Below are the code and all the weights of a small trained network. Each question names an input and a target symbol and asks about switching units off, where a switched-off unit gives its printed mean instead of its output.

import numpy as np


def w(rows, s, z=0):
    codes = np.array(rows[::2]) - 128.0
    scale = np.full(codes.shape[1], s)
    scale[-1] = z or s
    return codes * scale


def f(y):
    return y / 2 * (1 + np.tanh(0.7978845608 * (y + 0.044715 * y**3)))


def softmax(a):
    e = np.exp(a - a.max(-1, keepdims=True))
    return e / e.sum(-1, keepdims=True)


def log_softmax(a):
    a = a - a.max(-1, keepdims=True)
    return a - np.log(np.exp(a).sum(-1, keepdims=True))


def net(x, mask):
    ids = ['ζθλστψ'.index(c) for c in x.split()]
    T = len(ids)
    res = E[ids] + P[:T]
    r = res
    for j in range(3):
        rows = slice(4 * j, 4 * j + 4)
        q, k, v = (r @ M[0][rows].T for M in (Q, K, V))
        z = softmax(np.where(np.tri(T) > 0, q @ k.T / 4**0.5, -1e9)) @ v
        o = O[0][rows]
        res = res + np.where(mask[j], z, o[:, -1]) @ o[:, :-1]
    y = f(res @ A[0][:, :-1].T + A[0][:, -1])
    res = res + np.where(mask[3:11], y, B[0][:, -1]) @ B[0][:, :-1]
    return log_softmax(res[-1] @ U[:, :-1].T + U[:, -1])


Q, K, V, O, A, B = {}, {}, {}, {}, {}, {}
E = w([
[131,228,120,214,105,39,251,125,72,168,117,92],'ζ',
[73,149,155,125,222,81,77,215,92,108,112,213],'θ',
[38,205,130,52,136,77,79,107,160,76,119,178],'λ',
[96,147,101,80,212,130,214,92,110,97,141,173],'σ',
[80,130,196,102,158,150,145,95,102,45,50,106],'τ',
[110,72,48,48,130,90,107,128,73,63,35,65],'ψ',
],0.017)
P = w([
[14,120,112,183,143,117,70,22,60,184,78,78],'0',
[130,195,69,156,198,63,30,65,99,178,46,71],'1',
[112,166,68,151,126,157,49,102,85,173,80,172],'2',
[119,166,139,119,161,80,82,107,91,160,134,97],'3',
[89,142,74,138,89,128,139,96,78,130,111,219],'4',
[207,207,133,79,179,91,125,114,92,126,108,125],'5',
[113,185,116,111,122,179,94,210,137,153,124,148],'6',
[83,101,107,100,70,108,173,130,80,103,143,251],'7',
[169,163,167,88,142,62,142,155,123,97,159,124],'8',
[116,120,87,127,74,143,184,182,138,94,114,245],'9',
[169,181,172,69,121,101,150,192,144,102,168,112],'10',
[121,121,88,157,59,143,180,220,148,62,142,189],'11',
[167,125,152,80,105,110,169,167,140,79,156,184],'12',
],0.012)
Q[0] = w([
[88,111,141,95,99,22,196,119,45,12,163,181],'h0',
[68,105,66,183,45,254,137,157,143,157,123,140],'h0',
[81,217,102,105,110,146,135,175,55,79,53,195],'h0',
[63,188,120,149,143,157,150,136,152,132,115,174],'h0',
[148,45,137,118,85,154,124,186,158,211,198,93],'h1',
[106,129,96,150,145,161,182,131,120,179,158,181],'h1',
[179,129,93,135,155,131,105,123,164,152,163,131],'h1',
[110,161,207,115,138,160,198,158,188,84,113,166],'h1',
[36,124,85,105,71,201,140,199,83,104,96,162],'h2',
[108,176,116,139,133,151,97,67,185,114,123,130],'h2',
[116,136,166,113,173,127,89,158,147,103,150,136],'h2',
[177,94,99,234,94,154,110,91,179,251,202,122],'h2',
],0.01)
K[0] = w([
[149,56,179,105,22,154,172,242,242,115,201,122],'h0',
[103,180,184,77,254,71,97,102,143,214,135,16],'h0',
[240,174,161,76,134,123,163,177,153,75,150,106],'h0',
[210,104,102,76,141,99,102,177,148,85,144,70],'h0',
[74,146,164,171,208,144,127,58,141,191,170,149],'h1',
[123,149,159,175,90,74,43,92,117,107,165,140],'h1',
[126,176,90,167,229,135,150,53,157,142,141,173],'h1',
[153,113,89,157,107,142,127,125,69,141,74,74],'h1',
[164,163,204,95,149,137,126,181,190,101,167,71],'h2',
[135,62,119,99,225,126,89,125,103,103,133,146],'h2',
[130,104,98,33,99,126,173,151,112,71,88,115],'h2',
[72,141,146,139,153,137,63,24,79,251,80,85],'h2',
],0.0082)
V[0] = w([
[187,24,200,156,165,169,66,117,81,69,60,142],'h0',
[113,115,163,167,192,169,152,150,154,142,192,207],'h0',
[70,113,126,59,120,104,74,94,202,86,172,163],'h0',
[148,103,1,105,180,147,130,128,94,134,140,144],'h0',
[144,153,147,122,129,160,111,123,145,41,118,113],'h1',
[155,11,70,64,102,89,118,146,91,145,105,80],'h1',
[124,95,129,131,80,114,169,145,105,130,151,95],'h1',
[148,119,141,110,120,158,167,141,129,116,99,78],'h1',
[149,113,113,113,93,148,192,42,180,135,197,108],'h2',
[94,119,145,51,181,170,108,160,146,62,139,178],'h2',
[107,165,140,167,145,80,115,175,164,150,128,128],'h2',
[166,121,76,151,162,67,166,175,134,142,161,116],'h2',
],0.0093)
O[0] = w([
[140,220,52,132,66,157,93,120,57,57,155,128,59],'h0',
[168,135,76,204,190,231,25,111,200,121,108,150,89],'h0',
[103,137,197,139,137,239,96,120,120,133,29,111,187],'h0',
[9,156,39,211,68,96,195,142,131,105,79,91,143],'h0',
[144,136,171,146,172,166,152,165,67,135,133,86,138],'h1',
[29,172,63,86,87,151,159,254,107,75,221,154,213],'h1',
[94,217,128,169,105,67,184,165,60,198,182,64,95],'h1',
[224,193,142,154,120,143,219,182,118,140,135,167,116],'h1',
[77,98,83,113,73,198,126,165,123,190,102,186,4],'h2',
[127,45,134,201,124,99,142,93,89,120,135,203,217],'h2',
[208,118,196,135,155,161,116,52,150,92,82,91,170],'h2',
[122,252,149,201,160,230,107,85,203,136,223,92,111],'h2',
],0.0065,0.012)
A[0] = w([
[154,175,86,113,69,114,110,160,106,52,185,131,56],'n0',
[136,137,52,196,155,69,26,110,184,190,90,125,1],'n1',
[50,160,87,122,103,255,71,190,137,171,181,201,136],'n2',
[117,46,132,98,145,158,208,150,74,195,123,115,105],'n3',
[127,167,84,208,120,86,168,171,120,21,190,116,204],'n4',
[247,70,134,208,104,45,99,39,121,201,131,138,119],'n5',
[127,22,130,128,185,26,99,154,80,88,167,170,152],'n6',
[188,144,189,195,134,151,30,33,113,160,62,131,26],'n7',
],0.0061,0.0017)
B[0] = w([
[140,154,112,201,249,208,80,144,71,218,164,166,190],'n0',
[169,205,114,127,105,172,57,132,113,185,172,160,156],'n1',
[162,153,40,126,56,151,179,82,117,73,95,88,167],'n2',
[108,60,191,130,178,160,77,97,37,148,102,143,150],'n3',
[105,17,92,120,125,112,142,95,231,189,159,135,230],'n4',
[84,78,113,177,88,86,108,154,17,165,179,126,189],'n5',
[254,175,118,122,90,223,179,110,144,123,86,83,248],'n6',
[165,110,151,68,49,132,197,175,145,192,204,79,219],'n7',
],0.0069,0.016)
U = w([
[93,95,141,160,92,59,129,140,86,171,161,145,127],'ζ',
[152,145,127,120,109,190,99,104,91,167,188,118,111],'θ',
[129,106,143,33,93,124,154,111,198,166,121,120,129],'λ',
[105,130,110,170,183,158,130,3,154,152,110,115,197],'σ',
[106,181,164,132,116,128,186,109,94,69,100,101,174],'τ',
[108,93,85,148,53,118,145,130,167,134,103,85,3],'ψ',
],0.0056,0.003)

Each question gives the input, a string of symbols that net reads in full, and the target symbol t.
The units are the heads (4 rows each of Q, K, V and O) and the neurons (one row each of A and B). Each row of codes is followed by its name. A weight is (code - 128) times the scale printed after its matrix; where a second scale follows, it is the last column's (O, A, B and U).
mask holds one flag per unit, heads first, then neurons. A switched-off unit (its flag False) gives its mean, the last column of its rows in O or B, instead of its output. The means were averaged over made-up inputs and are rounded, as every weight is.
A unit's drop is (log p(t) with every unit on - log p(t) with that unit switched off) / (log p(t) with every unit on - log p(t) with every unit switched off).
The circuit of an input: a set's keep is (log p(t) with only the set's units on - log p(t) with every unit switched off) / (log p(t) with every unit on - log p(t) with every unit switched off). Starting from all 11 units, units are removed one at a time, each time the one whose removal leaves the highest keep (on an exact tie, the one counted first), for as long as the keep stays at least 0.8.
circuit, biggest first: the units of the circuit, biggest drop first
most important unit: the unit with the biggest drop
k most important neurons: the k neurons with the biggest drops, biggest first
which heads matter: for each layer, one digit per head in row order, 1 if its drop is at least 0.15 and else 0, layers parted by /
input ζ λ τ, target τ: which heads matter : 101
input θ λ ψ θ ζ λ λ λ, target τ: circuit, biggest first : (h0 n4 h1 n2)
input ζ σ θ θ θ, target θ: most important neuron : (n7)
input θ τ σ λ τ ψ θ ζ λ θ, target τ: which heads matter : 100
input ζ ψ σ ζ λ ψ λ, target ζ: which heads matter : 100
input λ λ ζ ψ λ ζ θ θ τ, target σ: which heads matter : 111
input ψ τ σ τ ζ θ ζ, target σ: circuit, biggest first : (h0 n7 n4)
input ψ σ ζ ζ, target λ: which heads matter : 101
input λ σ λ σ λ τ λ ψ σ, target ζ: which heads matter : 110
input λ λ λ ψ θ θ σ ζ λ θ, target τ: which heads matter : 110
input λ λ σ τ σ σ σ θ λ τ θ σ, target σ: which heads matter : 000
input ψ λ λ λ λ τ τ ζ λ ζ σ σ, target ψ: which heads matter : 111
input θ θ ψ σ σ τ, target ψ: circuit, biggest first : (h0 h1 h2 n2)
input τ λ λ λ ζ ζ θ σ ψ, target ψ: which heads matter : 111
input τ ζ ζ τ λ λ λ θ λ λ σ, target σ: most important unit : h2
input θ θ ψ λ τ ψ ψ, target ζ: which heads matter : 110
input λ θ λ θ, target λ: circuit, biggest first : (n7 h1)
input θ λ λ τ λ λ λ λ θ λ, target θ: circuit, biggest first : (h0 h1 n7 n4)
input ζ θ θ θ λ ζ ψ σ ζ θ, target λ: 2 most important neurons : (n4 n5)
input τ λ σ θ τ λ ζ λ ζ, target λ: circuit, biggest first : (h0 n7 h1)
input λ θ λ θ λ λ λ ψ, target τ: circuit, biggest first : (h0 n4 h1 n7)
input ψ λ ζ λ λ λ, target τ: circuit, biggest first : (h0 n4 h1 n7)
input τ ζ ζ θ ζ, target θ: 2 most important neurons : (n1 n7)
input λ θ θ ψ θ θ σ θ, target ψ: which heads matter : 110
input ψ τ θ θ λ ζ λ ζ σ λ τ θ, target θ: 2 most important neurons : (n0 n6)
